Below is a small trained network, with its code and all its weights. Each question gives an input and a target symbol and asks what happens when units are switched off, that is, made to give their printed mean instead of their output.

import numpy as np


def w(rows, s, z=0):
    codes = np.array(rows[::2]) - 128.0
    scale = np.full(codes.shape[1], s)
    scale[-1] = z or s
    return codes * scale


def norm(h):
    return h / np.sqrt((h * h).mean(-1, keepdims=True) + 1e-5)


def f(y):
    return np.maximum(y, 0)


def softmax(a):
    e = np.exp(a - a.max(-1, keepdims=True))
    return e / e.sum(-1, keepdims=True)


def log_softmax(a):
    a = a - a.max(-1, keepdims=True)
    return a - np.log(np.exp(a).sum(-1, keepdims=True))


def net(x, mask):
    ids = ['ΓΞΨΩετ'.index(c) for c in x.split()]
    T = len(ids)
    res = E[ids] + P[:T]
    q, k, v = (norm(res) @ M[0].T for M in (Q, K, V))
    z = softmax(np.where(np.tri(T) > 0, q @ k.T / 3**0.5, -1e9)) @ v
    res = res + np.where(mask[0], z, O[0][:, -1]) @ O[0][:, :-1]
    y = f(norm(res) @ A[0][:, :-1].T + A[0][:, -1])
    res = res + np.where(mask[1:9], y, B[0][:, -1]) @ B[0][:, :-1]
    return log_softmax(norm(res)[-1] @ U[:, :-1].T + U[:, -1])


Q, K, V, O, A, B = {}, {}, {}, {}, {}, {}
E = w([
[190,44,32,240,120,195,87,124,120,77],'Γ',
[233,120,77,156,155,160,110,95,122,29],'Ξ',
[186,21,105,122,190,206,133,82,70,62],'Ψ',
[190,3,100,156,113,58,147,4,104,106],'Ω',
[127,213,142,12,47,219,140,33,159,197],'ε',
[182,122,121,92,160,136,229,167,224,106],'τ',
],0.00073)
P = w([
[101,255,213,77,134,42,124,115,125,207],'0',
[130,80,91,186,185,137,57,188,93,90],'1',
[117,65,93,155,172,148,67,155,110,86],'2',
[125,81,102,132,152,163,96,123,113,81],'3',
[136,98,107,124,146,173,118,94,119,101],'4',
[146,99,102,118,155,197,130,86,124,118],'5',
[152,113,90,139,149,203,149,69,142,136],'6',
],0.0007)
Q[0] = w([
[190,67,39,113,152,205,65,27,129,121],'head 1',
[100,132,155,170,148,34,35,170,2,76],'head 1',
[188,39,67,160,175,149,190,75,153,80],'head 1',
],0.0032)
K[0] = w([
[145,170,186,41,140,127,200,121,173,159],'head 1',
[78,3,64,187,146,142,157,239,150,99],'head 1',
[82,139,150,36,110,153,166,99,139,195],'head 1',
],0.003)
V[0] = w([
[88,85,189,166,95,5,125,85,34,136],'head 1',
[97,109,127,93,137,223,48,69,54,115],'head 1',
[186,65,150,112,225,115,226,126,115,73],'head 1',
],0.0021)
O[0] = w([
[155,137,24,70,211,151,155,105,180,123,6],'head 1',
[180,189,148,108,150,130,45,133,97,252,105],'head 1',
[61,99,139,134,218,103,70,185,218,98,181],'head 1',
],0.0024,0.0013)
A[0] = w([
[133,128,136,110,144,58,126,65,140,119,196],'neuron 1',
[111,115,58,105,177,98,113,103,179,133,1],'neuron 2',
[153,117,124,83,90,183,128,99,115,158,189],'neuron 3',
[133,117,55,126,98,144,195,105,73,80,23],'neuron 4',
[67,119,146,130,79,159,169,118,145,75,69],'neuron 5',
[3,130,127,111,154,107,132,181,203,115,99],'neuron 6',
[132,90,99,156,175,143,66,142,125,149,177],'neuron 7',
[152,163,155,154,103,116,107,129,90,179,76],'neuron 8',
],0.0032,0.00091)
B[0] = w([
[152,197,80,126,139,209,122,221,137,91,172],'neuron 1',
[151,29,181,133,7,184,111,42,115,139,173],'neuron 2',
[129,126,102,193,141,80,145,182,122,59,250],'neuron 3',
[79,199,199,61,112,83,145,87,143,248,172],'neuron 4',
[179,92,43,37,144,184,113,51,197,194,217],'neuron 5',
[11,88,225,252,102,51,172,177,57,66,230],'neuron 6',
[103,201,120,75,121,100,191,125,160,147,231],'neuron 7',
[57,38,169,127,154,133,110,121,154,111,210],'neuron 8',
],0.0023,0.0021)
U = w([
[195,226,34,160,172,167,150,192,144,51,207],'Γ',
[181,69,82,49,80,193,135,36,191,155,89],'Ξ',
[78,164,123,72,254,112,72,142,197,221,227],'Ψ',
[57,67,175,189,120,67,151,188,148,37,116],'Ω',
[155,227,145,114,62,61,224,99,63,200,159],'ε',
[149,94,159,149,93,168,38,144,54,167,7],'τ',
],0.0048,0.0014)

Each question gives the input, a string of symbols that net reads in full, and the target symbol t.
The units are the heads (3 rows each of Q, K, V and O) and the neurons (one row each of A and B). Each row of codes is followed by its name. A weight is (code - 128) times the scale printed after its matrix; where a second scale follows, it is the last column's (O, A, B and U).
mask holds one flag per unit, heads first, then neurons. A switched-off unit (its flag False) gives its mean, the last column of its rows in O or B, instead of its output. The means were averaged over made-up inputs and are rounded, as every weight is.
A unit's drop is (log p(t) with every unit on - log p(t) with that unit switched off) / (log p(t) with every unit on - log p(t) with every unit switched off).
The circuit of an input: a set's keep is (log p(t) with only the set's units on - log p(t) with every unit switched off) / (log p(t) with every unit on - log p(t) with every unit switched off). Starting from all 9 units, units are removed one at a time, each time the one whose removal leaves the highest keep (on an exact tie, the one counted first), for as long as the keep stays at least 0.8.
units of the circuit, in order: the units of the circuit, biggest drop first
most important unit: the unit with the biggest drop
top k neurons: the k neurons with the biggest drops, biggest first
input Ψ τ Γ Ψ Ψ, target Ψ: top 2 neurons : neuron 7; neuron 3
input ε τ τ Ξ, target ε: most important unit : neuron 4
input ε Ξ Ψ Ψ Ω, target ε: units of the circuit, in order : neuron 4; head 1
input τ τ Ξ ε τ, target Ξ: units of the circuit, in order : head 1; neuron 5; neuron 6
input Ψ Ω ε Ψ τ Ξ Γ, target Ψ: units of the circuit, in order : head 1; neuron 7
input Ω ε Γ ε Γ, target τ: top 2 neurons : neuron 6; neuron 8
input τ Ψ ε, target Ξ: units of the circuit, in order : neuron 5; head 1
input Ξ Ξ Ξ Γ, target Γ: units of the circuit, in order : neuron 6; neuron 8; neuron 7
input Ξ Ψ τ Ξ Ψ Ω, target Ξ: top 4 neurons : neuron 2; neuron 6; neuron 3; neuron 7
input Γ Ξ Ξ Ω, target Ξ: units of the circuit, in order : neuron 2; head 1; neuron 6
input ε τ Ψ, target ε: units of the circuit, in order : head 1; neuron 4; neuron 7; neuron 8
input ε Ξ τ τ τ ε, target Ω: top 2 neurons : neuron 3; neuron 8
input Ψ Ξ τ Γ ε, target Ψ: units of the circuit, in order : head 1; neuron 2
input Ω Ξ Ξ ε Ξ Ξ τ, target Γ: units of the circuit, in order : head 1; neuron 6; neuron 3; neuron 5
input Ξ Γ Ξ Ξ, target Γ: top 2 neurons : neuron 6; neuron 5
input Ξ Ω Ξ, target Ξ: units of the circuit, in order : head 1; neuron 2; neuron 6
input Ω Γ τ Ξ ε Γ, target Γ: top 4 neurons : neuron 6; neuron 7; neuron 5; neuron 2
input Γ Ω Ω τ ε, target τ: units of the circuit, in order : head 1; neuron 7
input τ ε τ, target Ξ: units of the circuit, in order : head 1; neuron 6; neuron 5
input Ω Γ Ω ε Ω ε, target τ: top 3 neurons : neuron 7; neuron 5; neuron 8
input Ψ Ω Ω Ψ τ ε Ξ, target Ψ: top 3 neurons : neuron 6; neuron 7; neuron 8
input τ ε Γ, target Ξ: top 2 neurons : neuron 6; neuron 3
input Ξ Ω Ω Γ, target Ξ: top 2 neurons : neuron 2; neuron 6
